Below is a small trained network, with its code and all its weights. Each question gives an input and a target symbol and asks what happens when units are switched off, that is, made to give their printed mean instead of their output.

import numpy as np


def w(rows, s, z=0):
    codes = np.array(rows[::2]) - 128.0
    scale = np.full(codes.shape[1], s)
    scale[-1] = z or s
    return codes * scale


def f(y):
    return np.maximum(y, 0)


def softmax(a):
    e = np.exp(a - a.max(-1, keepdims=True))
    return e / e.sum(-1, keepdims=True)


def log_softmax(a):
    a = a - a.max(-1, keepdims=True)
    return a - np.log(np.exp(a).sum(-1, keepdims=True))


def net(x, mask):
    ids = ['βγδεθλμξτ'.index(c) for c in x.split()]
    T = len(ids)
    res = E[ids] + P[:T]
    q, k, v = (res @ M[0].T for M in (Q, K, V))
    z = softmax(np.where(np.tri(T) > 0, q @ k.T / 4**0.5, -1e9)) @ v
    res = res + np.where(mask[0], z, O[0][:, -1]) @ O[0][:, :-1]
    y = f(res @ A[0][:, :-1].T + A[0][:, -1])
    res = res + np.where(mask[1:17], y, B[0][:, -1]) @ B[0][:, :-1]
    return log_softmax(res[-1] @ U[:, :-1].T + U[:, -1])


Q, K, V, O, A, B = {}, {}, {}, {}, {}, {}
E = w([
[34,126,106,227,86],'β',
[113,140,75,252,37],'γ',
[123,157,144,76,191],'δ',
[110,194,70,122,98],'ε',
[55,101,165,167,170],'θ',
[131,14,89,208,115],'λ',
[126,186,81,52,150],'μ',
[71,142,188,254,119],'ξ',
[235,159,160,149,148],'τ',
],0.013)
P = w([
[100,123,117,105,154],'0',
[109,103,176,77,85],'1',
[99,135,91,103,204],'2',
[123,82,192,34,56],'3',
[97,151,62,130,216],'4',
[118,76,222,14,38],'5',
[87,161,51,157,238],'6',
[134,64,224,1,6],'7',
[84,160,26,168,247],'8',
],0.0071)
Q[0] = w([
[128,97,21,113,125],'H0',
[155,49,184,87,67],'H0',
[55,121,158,90,100],'H0',
[124,126,73,201,247],'H0',
],0.015)
K[0] = w([
[130,169,183,184,193],'H0',
[97,146,179,69,28],'H0',
[190,106,162,110,61],'H0',
[132,200,10,191,226],'H0',
],0.014)
V[0] = w([
[195,111,97,190,18],'H0',
[102,254,206,155,43],'H0',
[49,139,12,95,104],'H0',
[211,164,57,81,125],'H0',
],0.0096)
O[0] = w([
[236,150,79,242,240,243],'H0',
[94,98,8,123,230,106],'H0',
[253,48,103,69,105,6],'H0',
[73,80,233,181,178,122],'H0',
],0.0077,0.0021)
A[0] = w([
[49,163,67,112,53,65],'N0',
[169,254,96,153,124,91],'N1',
[90,191,91,113,153,2],'N2',
[211,142,120,85,64,241],'N3',
[103,142,154,11,187,24],'N4',
[106,175,146,103,116,201],'N5',
[69,51,75,52,118,2],'N6',
[63,44,65,112,169,190],'N7',
[169,121,161,176,161,119],'N8',
[75,35,205,46,125,175],'N9',
[161,123,175,179,117,158],'N10',
[47,16,131,119,99,70],'N11',
[120,191,115,93,131,113],'N12',
[196,145,145,48,201,28],'N13',
[95,191,79,96,84,40],'N14',
[148,231,130,113,174,28],'N15',
],0.0093,0.005)
B[0] = w([
[41,147,106,86,136,171],'N0',
[67,109,97,117,233,242],'N1',
[148,132,189,149,88,135],'N2',
[144,124,135,9,125,251],'N3',
[79,65,55,186,140,161],'N4',
[111,165,150,99,149,212],'N5',
[200,161,117,123,58,156],'N6',
[152,156,76,210,50,230],'N7',
[122,73,162,130,110,250],'N8',
[237,118,137,194,232,216],'N9',
[106,106,176,136,122,255],'N10',
[117,175,169,110,31,181],'N11',
[96,143,112,102,117,152],'N12',
[150,84,103,108,88,156],'N13',
[162,150,131,151,161,145],'N14',
[6,119,65,34,87,179],'N15',
],0.02,0.0047)
U = w([
[145,119,56,89,165,55],'β',
[98,2,26,149,170,57],'γ',
[154,241,150,139,177,128],'δ',
[142,47,118,132,89,165],'ε',
[129,227,91,69,158,119],'θ',
[95,87,167,75,205,254],'λ',
[175,131,117,136,204,26],'μ',
[76,148,51,120,124,41],'ξ',
[44,149,164,213,180,239],'τ',
],0.0054,0.0033)

Each question gives the input, a string of symbols that net reads in full, and the target symbol t.
The units are the heads (4 rows each of Q, K, V and O) and the neurons (one row each of A and B). Each row of codes is followed by its name. A weight is (code - 128) times the scale printed after its matrix; where a second scale follows, it is the last column's (O, A, B and U).
mask holds one flag per unit, heads first, then neurons. A switched-off unit (its flag False) gives its mean, the last column of its rows in O or B, instead of its output. The means were averaged over made-up inputs and are rounded, as every weight is.
A unit's drop is (log p(t) with every unit on - log p(t) with that unit switched off) / (log p(t) with every unit on - log p(t) with every unit switched off).
The circuit of an input: a set's keep is (log p(t) with only the set's units on - log p(t) with every unit switched off) / (log p(t) with every unit on - log p(t) with every unit switched off). Starting from the 12 units with the biggest drops (on a tie, the unit counted first), units are removed one at a time, each time the one whose removal leaves the highest keep (on an exact tie, the one counted first), for as long as the keep stays at least 0.8.
circuit, biggest first: the units of the circuit, biggest drop first
most important unit: the unit with the biggest drop
top k neurons: the k neurons with the biggest drops, biggest first
drop of u: that unit's drop, to one decimal
input δ δ γ λ, target δ: most important unit -> N9
input β ε γ τ μ, target γ: circuit, biggest first -> [N4; H0]
input ξ θ β ξ δ, target μ: circuit, biggest first -> [H0; N9]
input θ τ λ τ γ δ, target τ: circuit, biggest first -> [H0; N3]
input ε τ τ θ τ β, target ξ: circuit, biggest first -> [H0; N0; N7]
input λ β γ λ ε τ τ, target ε: top 2 neurons -> [N1; N13]
input τ ε τ τ θ γ θ β δ, target μ: circuit, biggest first -> [N9; H0]
input γ β θ ε μ, target β: top 3 neurons -> [N4; N9; N3]
input λ τ γ γ ε δ δ γ λ, target δ: circuit, biggest first -> [H0; N9; N11; N8]
input τ τ θ λ λ τ ξ, target λ: circuit, biggest first -> [H0; N7; N1; N10]
input τ θ τ τ λ, target ε: circuit, biggest first -> [N1; N7]
input τ ξ γ θ τ τ, target θ: circuit, biggest first -> [H0; N8; N3]
input γ τ μ θ ξ γ ε γ, target γ: circuit, biggest first -> [H0; N1]
input θ θ τ τ τ τ λ τ λ, target ε: circuit, biggest first -> [N1; H0]
input γ τ τ, target γ: top neuron -> [N13]
input γ β γ μ, target β: top 2 neurons -> [N3; N6]
input τ ε ε τ τ λ θ, target δ: top 2 neurons -> [N9; N11]
input θ β τ, target θ: drop of N10 -> 0.2
input β τ τ ε, target τ: drop of N3 -> 0.6
input γ β ξ, target γ: drop of N1 -> 0.1
input τ μ ξ μ, target μ: top neuron -> [N9]
